Below are the code and all the weights of a small trained network. Each question names an input and a class and asks about switching units off, where a switched-off unit gives its printed mean instead of its output.

import numpy as np


def w(rows, s, z=0):
    codes = np.array(rows[::2]) - 128.0
    scale = np.full(codes.shape[1], s)
    scale[-1] = z or s
    return codes * scale


def f(y):
    return y / 2 * (1 + np.tanh(0.7978845608 * (y + 0.044715 * y**3)))


def log_softmax(a):
    a = a - a.max(-1, keepdims=True)
    return a - np.log(np.exp(a).sum(-1, keepdims=True))


def net(x, mask):
    res = np.array(x, float).reshape(1, 6) / 4 @ E
    y = f(res @ A[0][:, :-1].T + A[0][:, -1])
    res = res + np.where(mask, y, B[0][:, -1]) @ B[0][:, :-1]
    return log_softmax(res[-1] @ U[:, :-1].T + U[:, -1])


A, B = {}, {}
E = w([
[241,208,86,145,54,151,168],'x0',
[145,117,167,254,179,157,96],'x1',
[248,90,165,70,201,110,109],'x2',
[128,54,17,109,23,72,224],'x3',
[88,207,177,111,141,208,243],'x4',
[134,140,114,125,231,57,103],'x5',
],0.0071)
A[0] = w([
[210,134,130,90,131,130,148,3],'n1',
[24,153,36,68,136,128,238,187],'n2',
[6,27,107,169,169,185,126,56],'n3',
[70,251,162,71,67,111,221,221],'n4',
[53,95,135,253,111,202,184,62],'n5',
[115,95,85,154,95,189,168,59],'n6',
[113,70,76,178,103,97,178,61],'n7',
[90,119,158,62,93,211,154,174],'n8',
[65,188,138,82,83,153,210,239],'n9',
],0.0067,0.0035)
B[0] = w([
[170,140,113,170,99,140,85,136],'n1',
[62,148,135,208,148,151,103,236],'n2',
[115,95,88,121,188,70,80,185],'n3',
[114,185,94,151,168,188,146,254],'n4',
[209,72,104,56,37,93,111,189],'n5',
[85,128,85,124,109,149,84,147],'n6',
[148,148,82,104,103,98,132,153],'n7',
[130,158,124,133,184,108,129,195],'n8',
[101,163,254,196,212,139,183,241],'n9',
],0.0091,0.0075)
U = w([
[156,102,90,50,130,119,134,3],'0',
[125,216,222,139,189,255,162,253],'1',
],0.0071,0.0032)

Each question gives the input, the list of numbers given to net, and the class t.
The units are the neurons (one row each of A and B). Each row of codes is followed by its name. A weight is (code - 128) times the scale printed after its matrix; where a second scale follows, it is the last column's (A, B and U).
mask holds one flag per neuron, in row order. A switched-off neuron (its flag False) gives its mean, the last column of its row in B, instead of its output. The means were averaged over made-up inputs and are rounded, as every weight is.
A unit's drop is (log p(t) with every unit on - log p(t) with that unit switched off) / (log p(t) with every unit on - log p(t) with every unit switched off).
The circuit of an input: a set's keep is (log p(t) with only the set's units on - log p(t) with every unit switched off) / (log p(t) with every unit on - log p(t) with every unit switched off). Starting from all 9 units, units are removed one at a time, each time the one whose removal leaves the highest keep (on an exact tie, the one counted first), for as long as the keep stays at least 0.8.
circuit, biggest first: the units of the circuit, biggest drop first
top k neurons: the k neurons with the biggest drops, biggest first
drop when u is switched off: that unit's drop, to one decimal
input [-3,6,-8,-7,-1,3], class 0: top neuron : n5
input [-8,1,8,4,2,-1], class 0: top 3 neurons : n9, n4, n2
input [3,6,0,1,-5,-8], class 0: circuit, biggest first : n9, n4
input [-4,-8,3,-7,-8,-1], class 0: top 3 neurons : n9, n4, n2
input [-8,-5,2,-1,-3,-7], class 0: top 4 neurons : n9, n4, n3, n2
input [7,3,7,1,-2,8], class 0: top 3 neurons : n9, n4, n2
input [0,-7,1,-7,-3,5], class 0: drop when n2 is switched off : 0.3
input [5,-2,8,3,1,3], class 0: drop when n4 is switched off : 0.2
input [-5,4,-4,1,2,4], class 0: drop when n4 is switched off : 0.1
input [-7,2,-3,0,1,3], class 0: drop when n9 is switched off : 0.2
